B:
1: [-146   68 -389  267   17 -107  268  -62  157  441   51   36  423  562
 -595 -309   51  -62  460  184  293  459]
2: [ 109  -49 -135  -11   79  101 -227 -316  -88 -322 -527  -43  -24   40
  227  528   30  -65  122 -140  -89   54]
3: [  67  609  475  -53   90  148 -679  279   10   38  556  317  -71 -236
  230 -333  443  133  176  362 -130   -9]
4: [ 195  346   77   52   44    4 -235 -469   18  -96 -256  179  133  -32
  131  170  124 -105  -17 -194 -115  290]
5: [ -48 -136 -224  359   34  -42  233 -195   92  135   92  -99  100  268
 -289   33  -48  259  -35 -131  169  167]
6: [-415  -36 -301 -351 -150  205  -52  299  104  -51 -323 -406  241  185
  -13  208  192 -105  -76  144   82  -76]
7: [  49  369  -17  237  -39 -149   86 -154  114   28  -10  189  301  152
  -70  -93   95   78  -38  -94   57  336]
8: [ -59   77 -485  -27 -181    9  148  -54   34 -387 -707 -286  108  388
 -138  409  181 -260   98  135 -266 -166]
9: [ -36   59 -257 -168 -110  158   59 -134    8 -369 -564 -341  -34  131
   74  466  245 -188 -253  -74 -182 -232]
10: [ 200  440  255  210   15  273  112  295 -220 -110  597 -113 -163 -163
  501 -108  208   36 -199  168 -340 -408]
11: [ 126   24  325   85  307  347 -360  198 -169   41  619   42 -438 -167
  253  -35  310  273  147  178  109 -267]
12: [ 162  205  527 -110  317  420 -382  294 -208 -155  549   63 -508 -378
  573   69  483  232 -142   64  146 -388]
13: [-124  471  448 -178  -49  303 -371  488   15    0  667 -103 -130 -339
  372 -232  428  223 -412  222 -135 -341]
14: [ 153  270 -279  -52  -90   74   30 -410    5 -272 -625 -164   58  226
  -56  343  242 -408   -3  -23 -326  -44]
15: [-199 -273 -184  173  218   -4   -2   81   37  267   61   88  252  279
 -143   23  -84  263  431  -18  584  444]
16: [-456 -128 -210 -145  -32   70   -9  455  117  117  -44 -167  344  199
  -29   39   63  194   94  103  423  179]
17: [ 198   59  316   -4  283  549  -60   57 -224  131  703 -242 -541 -204
  274  -38  414   58 -207   77   25 -491]
18: [ -22 -276 -348 -112  191  229 -138 -304  -84   57 -460 -174   35  288
  -99  370   60 -256  463   11  175  171]
19: [ 162  196 -284  409  -26 -281 -241 -365   52 -166 -430  311  315  333
 -171  153 -151   -7  617  104 -252  448]
20: [ 179  407  473  -70  204  264 -289  313 -129 -286  375  148 -426 -270
  455   26  576  176 -161  115   53 -374]
21: [-214 -250 -281  110  180    7   47  117   28  216  -90   33  266  363
 -184   62  -31  136  493   54  528  392]
22: [-194  225 -394 -231 -172  126   53  -49  133   90 -402 -288  321  376
 -304   14  274 -444  130  228 -129   68]
23: [ 149  308  521 -132  252  348 -299  298 -152 -243  435   72 -485 -357
  523   73  570  219 -262   31  146 -407]
24: [ 297  122  322  172  300  395  -76  -71 -274  109  606  -34 -343 -202
  417   -3  184   72  -25  -26  -16 -212]
25: [  53   15 -128  357   80  -94  125 -261   64  124   50   95  156  227
 -200   -1  -31  196   95 -136  183  313]
26: [  15 -106 -306 -140   40  153   37 -110  -97 -456 -725 -231  -73  199
  170  624  179 -203   76  -65  -13 -163]
27: [ 342   55  181  232  290  316  240   21 -270 -203  345  -90 -544  -44
  301  181  365  111 -136  -45   62 -467]
28: [-213   55 -371 -172  -98   45  -82  129   63 -163 -541 -162  268  325
  -76  255  157 -204  288  204  -11   71]
29: [-101  569 -187  380 -229 -368   22  -22  288  265  109  295  660  400
 -471 -478   15   47  295  239 -104  578]
30: [ -17  129  284   -4  161  333 -225  282  -33   81  646  -94 -378 -131
   87 -154  450  270 -154  195  100 -360]
31: [  82  289  257  214   29  240 -154  371 -205  -63  625  -45  -77 -209
  540  -82   36  205    1  207 -292 -265]
32: [-120   -1 -370  357   64 -166  230  -42  135  390   59  133  424  551
 -532 -257  -37   62  551  156  350  528]
33: [ 277  446  521 -142  256  365 -176  247 -186 -331  340   86 -556 -306
  517   81  712   53 -288   47   78 -503]
34: [ -72    0 -182  260   94  -34  300 -133  108  352  174   11  226  335
 -355 -171   67  111   84  -80  388  345]
35: [  97  -13 -126  -50   86   89 -300 -315  -78 -314 -559   -1   20   40
  229  510   36  -97  194 -120  -89  121]
36: [ 197  243  392  -62  256  430 -166  -27 -121  140  604  -66 -434 -216
  195 -115  506   32 -225   34   76 -308]
37: [ -61 -248 -509  162  154  -18   43 -111  -11   80 -439    8  224  551
 -339  197  -25 -144  791  184  262  340]
38: [-242  242 -200  282 -163 -236  259  290  212   78  111   60  423  333
 -258 -222   59  258    7  110  172  256]
39: [  42  177  435  158  123  234 -435  519 -267 -211  614  110  -90 -411
  876   84  -79  441   46  121 -147 -177]
40: [-414   73 -490   68 -189  -44  244  231  247  429   53 -221  534  567
 -619 -336   81  -83  292  341  156  285]
41: [-128 -249 -342 -245  108  316  -77 -243  -29  118 -393 -349   39  245
 -127  320  136 -289  209    2  140   45]
42: [ -45  257  589 -246  191  371 -555  565 -122 -219  568   48 -386 -476
  654   38  475  384 -256  128  128 -395]
43: [-177  -43 -262  392  -12 -195  219   98  158  176  128   67  324  378
 -349 -133  -74  339  207   42  295  336]
44: [-135  364 -210  314 -115 -309  237  223  187   47  -28  239  492  409
 -274 -240   97  133  242  158  196  399]
45: [ 149  201  111  444   65  113 -126  360 -219  -86  588   64  -68  -16
  374  -97  -69  258  345  342 -324 -188]
46: [ 219   45 -291   -7   70   62   -2 -372 -116 -478 -821  -56  -66  231
  116  605  178 -308  227  -85 -150  -32]
47: [  13 -102 -518   92   31   18 -105 -360   -1   -3 -585  -81  196  482
 -335  268   -6 -319  648  181 -120  243]
48: [-189  -88 -526  -21   10  112  182 -150  111  379 -227 -250  284  572
 -590  -73  159 -330  434  224  173  237]
49: [-362  212 -418   40 -215  -92  388  350  235  198  -68 -186  475  533
 -478 -259  218  -84  107  289  175  156]
50: [ 134 -293 -531   48  144  140  249 -324 -136 -303 -777 -243 -131  463
 -133  612  136 -311  379  -24   55  -99]
51: [  -7   55 -122  308  134  -93  203 -128   76  244  103  161  233  299
 -245 -124   48  145  211  -80  394  408]
52: [ 275  359  323  150  120  342   87  288 -307 -242  502  -97 -311 -237
  655   60  264   40 -209   87 -239 -487]
53: [ 126  162  436   83  207  433 -338  177 -269  151  804  -61 -193 -394
  648  -69   34  208  -60   57 -127 -184]
54: [ 126   75  177  230  166  346  -92  212 -200  126  729 -137 -299  -69
  220 -135  162  168  103  256 -148 -338]
55: [ 190  368   29   73    4   19  -48 -461   46  -49 -186   69  108   35
   18   95  190 -136 -155 -185 -122  192]
56: [ 177  145  493  -37  373  361 -574  128 -180   28  575  197 -427 -307
  389  -31  381  230  158  127  159 -150]
57: [-195 -260 -619  159   31  -31  280   88   37   59 -396 -169  236  641
 -438  152   24 -101  603  244  256  170]
58: [  14 -115  117  303  114  346   50  338 -221   85  782 -287 -251 -112
  360  -24  -52  358  -70  141 -113 -393]
59: [ -21  235  311 -112   94  406 -127  273   -9  108  680 -219 -410 -159
   65 -202  569  158 -374  178   22 -477]
60: [ -70   24  226  119  117  262 -219  382  -70   33  652 -103 -262 -133
  208  -86  206  402  -66  192   39 -294]
61: [ 192  180  441 -134  323  502 -226   24 -146  112  630  -88 -560 -259
  232  -68  586   69 -239   34  153 -395]
62: [ 101  103   27  222   78 -119  -72  -92  -18 -342 -256  210   71    9
  269  332    6  265    8 -214  121  191]
63: [-386   31 -143   74  -91  -79  210  503  159   39  111  -79  350  209
  -51  -68   70  358 -101   45  394  152]
64: [-323 -328 -652  -46  -96  173  216  -33  116  203 -304 -533  162  557
 -560  138   74 -194  234  231   35  -47]
65: [-281  318  -77  221 -225 -217  -47  182  263  179  225   87  524  165
 -207 -302  -36  303  -53   95    8  378]
66: [-155   30 -505  -79 -167   86   39 -162  114   -6 -470 -343  225  418
 -363  167  132 -312  185  200 -226    5]
67: [  91 -253 -444  159  129   21 -145 -415  -62 -151 -606  -44   37  382
 -176  459  -68 -144  583   37  -48  191]
68: [ 145  413  597  -70  173  454 -516  214 -242  125  807   35 -160 -511
  754 -151  172  102 -114  105 -204 -171]
69: [  76  175 -385  510 -137 -334  196 -144  106 -250 -338  145  261  453
 -300  108  -60  119  306   91 -187  209]
70: [-314  193 -405 -222 -188  106  167  146  167  146 -275 -331  364  412
 -342  -67  285 -334   63  252   10   44]
71: [-322  334 -395   26 -215 -110  144  181  262  353  -50  -59  593  523
 -560 -385  176 -200  327  370   71  364]
72: [ 356  128  185  342  248  325  172   65 -348  -92  508  -70 -359  -92
  465   84  128   60   42   52 -137 -366]

[ 149  -60  225  162  128 -519 -367  339 -102  -64  233   31 -141 -153
  121  -97   91 -414 -283  571 -118  264 -241  389  101 -281   73]
52
[ 106 -293  335  150   32 -613 -330  -22  -82  296   28  130 -153 -100
   95 -223  119 -180 -440  322 -285  159 -293  -22   40 -343  222]
48
[ 192  -94  -25  -52  331  255  -38   58 -120  -55  184 -183   51  143
 -152  474    5  120  347  316   75  141  -58  114 -214 -115  107]
50
[ -77  162  192 -417   81  724  439 -360    2   30  -64  -89   42  111
  -82   93 -315  727  258 -257  -96  -47  283 -219 -364  -17  -46]
56
[-199  -42  227    7  -62 -419  -16  151 -140  124   77   88  -53  -40
  196 -124 -127 -136 -163  168 -278   24  102 -133  102   81  279]
7
[ 140 -204  135   46    7   95  234  150    7   14  193  -28  -18 -223
  106   28 -311  139  -17  -78  103   -1  -61  119  -57 -116  162]
16
[  69  436    4 -324  146  281  158  167  -61 -480  181 -185  105  265
 -297  102 -220   37  421  385  -59  257  117  555 -192  -76 -124]
10
[-187   -4  477   64  -34 -458   56  235 -156  166  -80   54 -163 -186
  279 -137  -19 -178 -420  355 -482  155  109 -196  232  -43   67]
4
[ 231  126  -86 -270  178  547  469 -135  -15 -492   74 -438  434  420
 -360  252 -343   33  774  307   23   56  225  230 -140   22  100]
40
[ 331 -203   64 -106   47  427  432 -147   83 -105   92 -177  173   20
 -198   54 -364  313  287  -98  120   33  -76  160 -211 -230  103]
60
[-293   36  -13 -347   38  -98   56 -147 -184  239   46   17   94  468
  -84  116   66  143  409  226 -446  235  359 -514 -213  335  186]
1
[ 262 -256  198   77  -41 -391 -208  110   76   60  292   93  -70 -231
  194 -448    1 -265 -281  300  -66  329 -230  246   -3 -293    8]
38
[-110 -262  233   50  -31 -376   57   36 -144  358  -12  104  -91  -18
   81   37  -55   82 -172   55 -306   45  -26 -316   -4  -20  310]
25
[-157  259   52 -367   33  652  595   27  -67 -119   47  -90   41  100
 -165  307 -469  656  410 -290   -5  -57  299   12 -301  133   30]
2
[  47 -106   50 -113   72 -166 -184  -28  -18  -13  293  -48  114   82
  237 -256   65 -297  154  433 -132  271  167 -102  -27   98   66]
44
[ 173 -151  138  171  -31 -343   39  460  -55  -42  257   60 -123 -255
    7    6 -211 -143 -183  166   24  176 -270  448   40 -237  152]
9
[-261 -143 -295 -291 -206  -87  385   22 -136  327  191  189   80  414
 -359  259 -355  534  576 -462 -119   14  117 -266 -406  358  513]
64
[  69 -296   74   75  -93 -338  -26  295   -8  199  334  171 -127 -236
  184 -155 -123  -38 -147   14   -7  215 -143   91  -59  -53  164]
63
[  -9  -41  -23 -157 -114  -71  229   32  -29  -20  162   40   90  141
 -150  -71 -344  152  229 -106  -59   25   16  114 -162   30  286]
66
[ 235   73 -212 -218  147  402  284  149    5 -413  339 -280  283  249
 -232  217 -273  -19  712  277  163  219  129  373 -202   76   39]
8
[ 132 -427  336  282   74 -422 -189  116  -63  287  106   57 -134 -336
  330  -79   16 -187 -436  214  -89   27 -210 -114  138 -238  260]
12
[-135 -191  326   14   33 -230  -18    7 -137  416  -43  150 -215 -120
  138   74  -16  257 -301   -8 -278   32  -47 -311  -75 -104  202]
18
[-360    0  133 -130  -83 -411   75  152 -236  367  -11  209 -165  171
  -73  166  -68  241  -33  -12 -422   95  101 -301 -118  156  304]
36
[-199   35  314   69   20 -459  121  325 -229   38  -59  -40  -36   13
   98  118  -64 -261 -128  441 -450  120  151 -132  237   72  203]
55
[ -63   87    7 -375  -58  189  211 -204  -23  109   79   92   11  265
 -273  -37 -239  532  270 -208 -144  108   56   -5 -414  -38  107]
54
[ -99 -286  146   80    5 -183   91  176 -103  237  165   32  -25 -162
  299   77 -132  -12  -50   31  -89   -6  112 -303   52  147  290]
62
[ 344 -578  182  221  139 -444 -499 -112   20  325  254   86  -72 -192
  245 -241  221 -256 -317  336    8  204 -378  -44  -44 -358  215]
57
[ 170 -174  135  103  199 -296 -366  153 -117  161  201   96 -202  -73
  -56  156  104    6 -182  275  -12  176 -358  263 -154 -342  172]
27
[-426  186 -109 -315 -171 -344  140  238 -192  111  210  157   20  339
  -58   -2 -167   49  362   60 -361  212  351 -192 -143  456  259]
22
[ -80 -218  214 -231 -102  -97    6 -375   59  309   98   91   69   38
  321 -506    2   70  -46   50 -318  180  246 -531 -115  104   70]
19
[ 329 -129   69  -49  125  227  372   54  -17 -131   37 -217  134  132
 -354  279 -221  157  303  202  -38  192 -140  254 -150 -263   57]
58
[ 206 -154  205   18  121  -65 -172   60   20   -8  245  -16  -52 -196
  228 -190    1 -124 -145  311   -2  207  -96  152  -39 -216  -21]
20
[-167  126  -46 -355 -218  315  660  -71   11 -160  102  -57  238  200
 -120 -112 -620  364  484 -356  -56 -125  356  -49 -173  277  259]
65
[  10 -370  135   98  -63 -391  155  118 -126  362   26  102  -56   11
  -80  151 -114  114  -70   -9 -232   85 -155 -196  -42  -72  361]
5
